Below is a small trained network, with its code and all its weights. Each question gives an input and a class and asks what happens when units are switched off, that is, made to give their printed mean instead of their output.

import numpy as np


def w(rows, s, z=0):
    codes = np.array(rows[::2]) - 128.0
    scale = np.full(codes.shape[1], s)
    scale[-1] = z or s
    return codes * scale


def norm(h):
    return h / np.sqrt((h * h).mean(-1, keepdims=True) + 1e-5)


def f(y):
    return np.maximum(y, 0)


def log_softmax(a):
    a = a - a.max(-1, keepdims=True)
    return a - np.log(np.exp(a).sum(-1, keepdims=True))


def net(x, mask):
    res = np.array(x, float).reshape(1, 5) / 4 @ E
    u = 0
    for l in range(2):
        y = f(norm(res) @ A[l][:, :-1].T + A[l][:, -1])
        res = res + np.where(mask[u : u + 6], y, B[l][:, -1]) @ B[l][:, :-1]
        u += 6
    return log_softmax(norm(res)[-1] @ U[:, :-1].T + U[:, -1])


A, B = {}, {}
E = w([
[128,133,153,137,118,114,218,183,133,43],'x0',
[139,128,74,137,201,150,124,113,191,111],'x1',
[102,105,134,133,119,122,121,120,165,131],'x2',
[66,216,115,102,79,232,157,127,145,174],'x3',
[255,61,177,117,103,215,128,108,181,129],'x4',
],0.0076)
A[0] = w([
[99,138,126,109,94,161,176,127,146,102,135],'0.n1',
[144,122,104,140,128,143,68,123,106,164,15],'0.n2',
[132,133,203,139,63,95,116,115,92,161,5],'0.n3',
[123,124,131,126,167,115,248,120,152,70,2],'0.n4',
[152,138,76,135,188,145,133,79,171,117,177],'0.n5',
[122,118,123,146,140,97,106,136,112,105,51],'0.n6',
],0.012,0.0029)
B[0] = w([
[193,113,72,106,86,119,129,122,92,177,210],'0.n1',
[186,175,148,86,72,20,143,75,245,115,191],'0.n2',
[69,108,48,148,156,163,1,230,65,42,208],'0.n3',
[170,137,124,91,66,28,35,158,160,172,236],'0.n4',
[39,143,121,180,154,191,87,177,66,29,253],'0.n5',
[123,103,180,97,209,245,193,142,141,206,187],'0.n6',
],0.0079,0.0062)
A[1] = w([
[124,127,156,117,59,89,188,165,119,79,93],'1.n1',
[202,61,234,137,51,197,99,91,68,84,171],'1.n2',
[163,20,183,188,206,46,138,112,79,101,5],'1.n3',
[42,166,118,115,150,53,159,116,71,172,7],'1.n4',
[111,180,73,168,56,169,196,82,93,184,9],'1.n5',
[104,166,121,97,160,117,56,2,134,141,118],'1.n6',
],0.0092,0.0022)
B[1] = w([
[208,118,150,82,168,75,32,135,120,85,175],'1.n1',
[75,150,157,189,189,104,167,100,161,114,253],'1.n2',
[83,181,59,47,56,208,188,98,94,211,244],'1.n3',
[149,88,218,231,151,157,198,85,230,83,232],'1.n4',
[124,86,82,71,150,186,130,81,100,180,191],'1.n5',
[255,105,145,74,79,29,120,194,78,119,217],'1.n6',
],0.01,0.0062)
U = w([
[189,114,166,91,85,58,83,150,149,137,162],'0',
[99,113,101,59,107,181,167,103,114,182,199],'1',
[127,111,223,247,151,147,178,95,183,117,169],'2',
[68,114,112,170,139,142,40,171,101,76,8],'3',
],0.015,0.0015)

Each question gives the input, the list of numbers given to net, and the class t.
The units are the neurons (one row each of A and B). Each row of codes is followed by its name. A weight is (code - 128) times the scale printed after its matrix; where a second scale follows, it is the last column's (A, B and U).
mask holds one flag per neuron, layer by layer. A switched-off neuron (its flag False) gives its mean, the last column of its row in B, instead of its output. The means were averaged over made-up inputs and are rounded, as every weight is.
A unit's drop is (log p(t) with every unit on - log p(t) with that unit switched off) / (log p(t) with every unit on - log p(t) with every unit switched off).
The circuit of an input: a set's keep is (log p(t) with only the set's units on - log p(t) with every unit switched off) / (log p(t) with every unit on - log p(t) with every unit switched off). Starting from all 12 units, units are removed one at a time, each time the one whose removal leaves the highest keep (on an exact tie, the one counted first), for as long as the keep stays at least 0.8.
units of the circuit, in order: the units of the circuit, biggest drop first
top k neurons: the k neurons with the biggest drops, biggest first
k most important neurons of layer l: the k neurons of layer l with the biggest drops, biggest first
input [0,-4,8,-4,-3], class 1: 2 most important neurons of layer 0 => (0.n5; 0.n6)
input [-7,-8,2,-1,1], class 3: most important neuron of layer 0 => (0.n3)
input [6,-3,-5,-8,-8], class 1: 2 most important neurons of layer 1 => (1.n3; 1.n2)
input [-2,-8,-5,7,-3], class 3: top 2 neurons => (0.n3; 1.n3)
input [-7,8,1,4,0], class 3: top 2 neurons => (0.n5; 0.n4)
input [0,4,-4,3,5], class 2: top 3 neurons => (0.n3; 1.n2; 1.n3)
input [7,0,8,-8,5], class 1: 2 most important neurons of layer 1 => (1.n3; 1.n6)
input [5,7,7,-7,-5], class 1: top 2 neurons => (1.n3; 0.n6)
input [8,-5,6,6,1], class 0: 2 most important neurons of layer 1 => (1.n1; 1.n3)
input [6,4,-6,1,4], class 0: top 2 neurons => (0.n4; 0.n3)
input [0,8,1,6,6], class 3: top 3 neurons => (0.n5; 1.n4; 1.n3)
input [4,8,-1,4,6], class 3: 2 most important neurons of layer 0 => (0.n5; 0.n4)
input [1,-8,8,-8,-8], class 1: 2 most important neurons of layer 0 => (0.n6; 0.n5)
input [2,-8,8,-6,7], class 3: top 3 neurons => (0.n3; 1.n4; 0.n6)
input [-8,1,8,3,-4], class 0: units of the circuit, in order => (1.n6)
input [-7,6,4,-8,-7], class 1: 2 most important neurons of layer 0 => (0.n4; 0.n6)
input [-4,1,6,5,-6], class 2: top 3 neurons => (1.n4; 1.n3; 0.n4)
input [-4,0,-1,2,-6], class 2: top 2 neurons => (1.n4; 0.n4)
input [-3,8,0,6,1], class 3: top 2 neurons => (0.n5; 1.n3)
input [8,3,0,3,-6], class 0: units of the circuit, in order => (0.n4)
input [7,2,-1,7,2], class 0: top 2 neurons => (0.n4; 1.n3)
input [2,-7,2,-8,-8], class 1: 2 most important neurons of layer 1 => (1.n3; 1.n2)
input [4,-3,8,0,-3], class 0: 2 most important neurons of layer 0 => (0.n5; 0.n4)
